Below are the code and all the weights of a small trained network. Each question names an input and a class and asks about switching units off, where a switched-off unit gives its printed mean instead of its output.

import numpy as np


def w(rows, s, z=0):
    codes = np.array(rows[::2]) - 128.0
    scale = np.full(codes.shape[1], s)
    scale[-1] = z or s
    return codes * scale


def f(y):
    return y / 2 * (1 + np.tanh(0.7978845608 * (y + 0.044715 * y**3)))


def log_softmax(a):
    a = a - a.max(-1, keepdims=True)
    return a - np.log(np.exp(a).sum(-1, keepdims=True))


def net(x, mask):
    res = np.array(x, float).reshape(1, 6) / 4 @ E
    y = f(res @ A[0][:, :-1].T + A[0][:, -1])
    res = res + np.where(mask, y, B[0][:, -1]) @ B[0][:, :-1]
    return log_softmax(res[-1] @ U[:, :-1].T + U[:, -1])


A, B = {}, {}
E = w([
[211,159,65,134,133,195,70,126,227],'x0',
[188,94,111,151,114,21,76,2,113],'x1',
[38,244,217,66,185,122,84,21,132],'x2',
[130,62,126,111,98,220,178,36,131],'x3',
[132,198,83,147,82,94,237,107,156],'x4',
[166,168,98,206,162,177,128,123,37],'x5',
],0.0085)
A[0] = w([
[185,68,100,148,114,92,144,148,132,58],'N1',
[99,166,142,113,138,152,90,93,137,40],'N2',
[148,211,125,136,144,58,86,172,142,70],'N3',
[116,83,148,118,136,173,42,109,115,84],'N4',
[125,107,138,117,128,175,188,62,132,111],'N5',
[121,101,147,119,155,134,44,140,107,66],'N6',
[147,134,111,141,118,76,120,86,127,71],'N7',
[96,209,165,107,149,119,102,51,131,45],'N8',
[180,130,117,132,118,61,85,34,126,71],'N9',
[72,101,173,120,138,71,181,110,35,38],'N10',
[134,171,137,131,144,68,113,171,123,117],'N11',
[146,227,89,144,104,85,247,77,178,15],'N12',
[88,185,145,105,128,204,158,188,151,63],'N13',
[175,207,97,166,159,176,115,87,29,88],'N14',
[202,195,97,134,141,187,61,96,234,4],'N15',
[132,96,136,115,124,196,161,38,140,67],'N16',
[93,91,144,65,119,73,132,114,251,78],'N17',
],0.015,0.0045)
B[0] = w([
[163,107,78,126,137,169,188,175,144,207],'N1',
[161,86,93,144,111,144,171,159,127,185],'N2',
[74,138,78,130,97,185,34,128,148,213],'N3',
[179,107,166,82,173,79,73,147,128,198],'N4',
[103,147,55,120,108,153,53,119,145,187],'N5',
[173,100,174,83,155,99,81,135,122,187],'N6',
[94,141,127,132,189,162,143,107,140,180],'N7',
[189,81,60,131,132,163,192,197,143,249],'N8',
[77,148,145,139,234,192,187,80,143,240],'N9',
[72,136,122,72,62,28,184,111,114,230],'N10',
[106,127,62,115,92,178,55,94,137,191],'N11',
[201,64,202,60,174,67,57,163,108,243],'N12',
[98,134,133,149,249,179,189,63,145,224],'N13',
[174,189,214,239,62,124,127,118,128,217],'N14',
[53,119,113,54,57,12,201,116,90,242],'N15',
[75,143,82,138,102,185,31,142,144,198],'N16',
[174,200,205,255,64,129,124,117,97,228],'N17',
],0.02,0.015)
U = w([
[81,117,91,83,54,49,191,95,93,241],'0',
[254,52,14,165,109,185,213,229,166,163],'1',
[105,133,140,147,242,178,160,40,156,2],'2',
[229,64,185,75,172,96,31,140,117,223],'3',
[105,132,40,136,70,185,9,112,162,29],'4',
[209,188,178,246,52,134,131,108,109,60],'5',
],0.0082,0.0036)

Each question gives the input, the list of numbers given to net, and the class t.
The units are the neurons (one row each of A and B). Each row of codes is followed by its name. A weight is (code - 128) times the scale printed after its matrix; where a second scale follows, it is the last column's (A, B and U).
mask holds one flag per neuron, in row order. A switched-off neuron (its flag False) gives its mean, the last column of its row in B, instead of its output. The means were averaged over made-up inputs and are rounded, as every weight is.
A unit's drop is (log p(t) with every unit on - log p(t) with that unit switched off) / (log p(t) with every unit on - log p(t) with every unit switched off).
The circuit of an input: a set's keep is (log p(t) with only the set's units on - log p(t) with every unit switched off) / (log p(t) with every unit on - log p(t) with every unit switched off). Starting from the 12 units with the biggest drops (on a tie, the unit counted first), units are removed one at a time, each time the one whose removal leaves the highest keep (on an exact tie, the one counted first), for as long as the keep stays at least 0.8.
circuit, biggest first: the units of the circuit, biggest drop first
unit that matters most: the unit with the biggest drop
k most important neurons: the k neurons with the biggest drops, biggest first
drop of u: that unit's drop, to one decimal
input [-2,8,6,-4,-5,-1], class 2: 3 most important neurons => (N9 N7 N1)
input [7,2,8,-2,3,-8], class 1: 4 most important neurons => (N8 N2 N14 N10)
input [4,-4,3,8,-6,-2], class 4: unit that matters most => N16
input [-3,1,-1,3,5,-2], class 3: 2 most important neurons => (N12 N15)
input [-6,1,7,-3,0,5], class 1: 2 most important neurons => (N8 N15)
input [-2,-3,7,-3,-1,8], class 5: 2 most important neurons => (N14 N1)
input [2,-7,7,1,-1,-1], class 1: 3 most important neurons => (N8 N2 N9)
input [0,-5,-5,6,4,0], class 4: 3 most important neurons => (N8 N9 N5)
input [5,-2,-1,-1,-4,5], class 0: 3 most important neurons => (N15 N17 N12)
input [7,0,1,-8,-3,-3], class 4: 2 most important neurons => (N3 N10)
input [7,-4,-1,7,-8,-3], class 3: 3 most important neurons => (N4 N10 N6)
input [-3,8,4,8,4,-4], class 2: 3 most important neurons => (N9 N7 N3)
input [-7,-8,-4,6,3,-4], class 2: 2 most important neurons => (N13 N15)
input [0,7,-5,4,2,-8], class 5: 3 most important neurons => (N17 N13 N8)
input [7,8,-1,6,-8,-3], class 2: most important neuron => (N9)
input [3,1,7,7,-3,-5], class 1: 3 most important neurons => (N8 N2 N3)
input [-3,4,5,-7,5,-1], class 4: drop of N3 => 1.7
input [-7,-7,-6,-5,-5,-6], class 0: drop of N1 => 0.0
input [-7,0,-7,5,-4,-3], class 0: drop of N2 => 0.4
input [-8,-7,4,-7,-3,7], class 0: circuit, biggest first => (N10)
input [2,2,0,3,-3,6], class 5: drop of N14 => 1.6
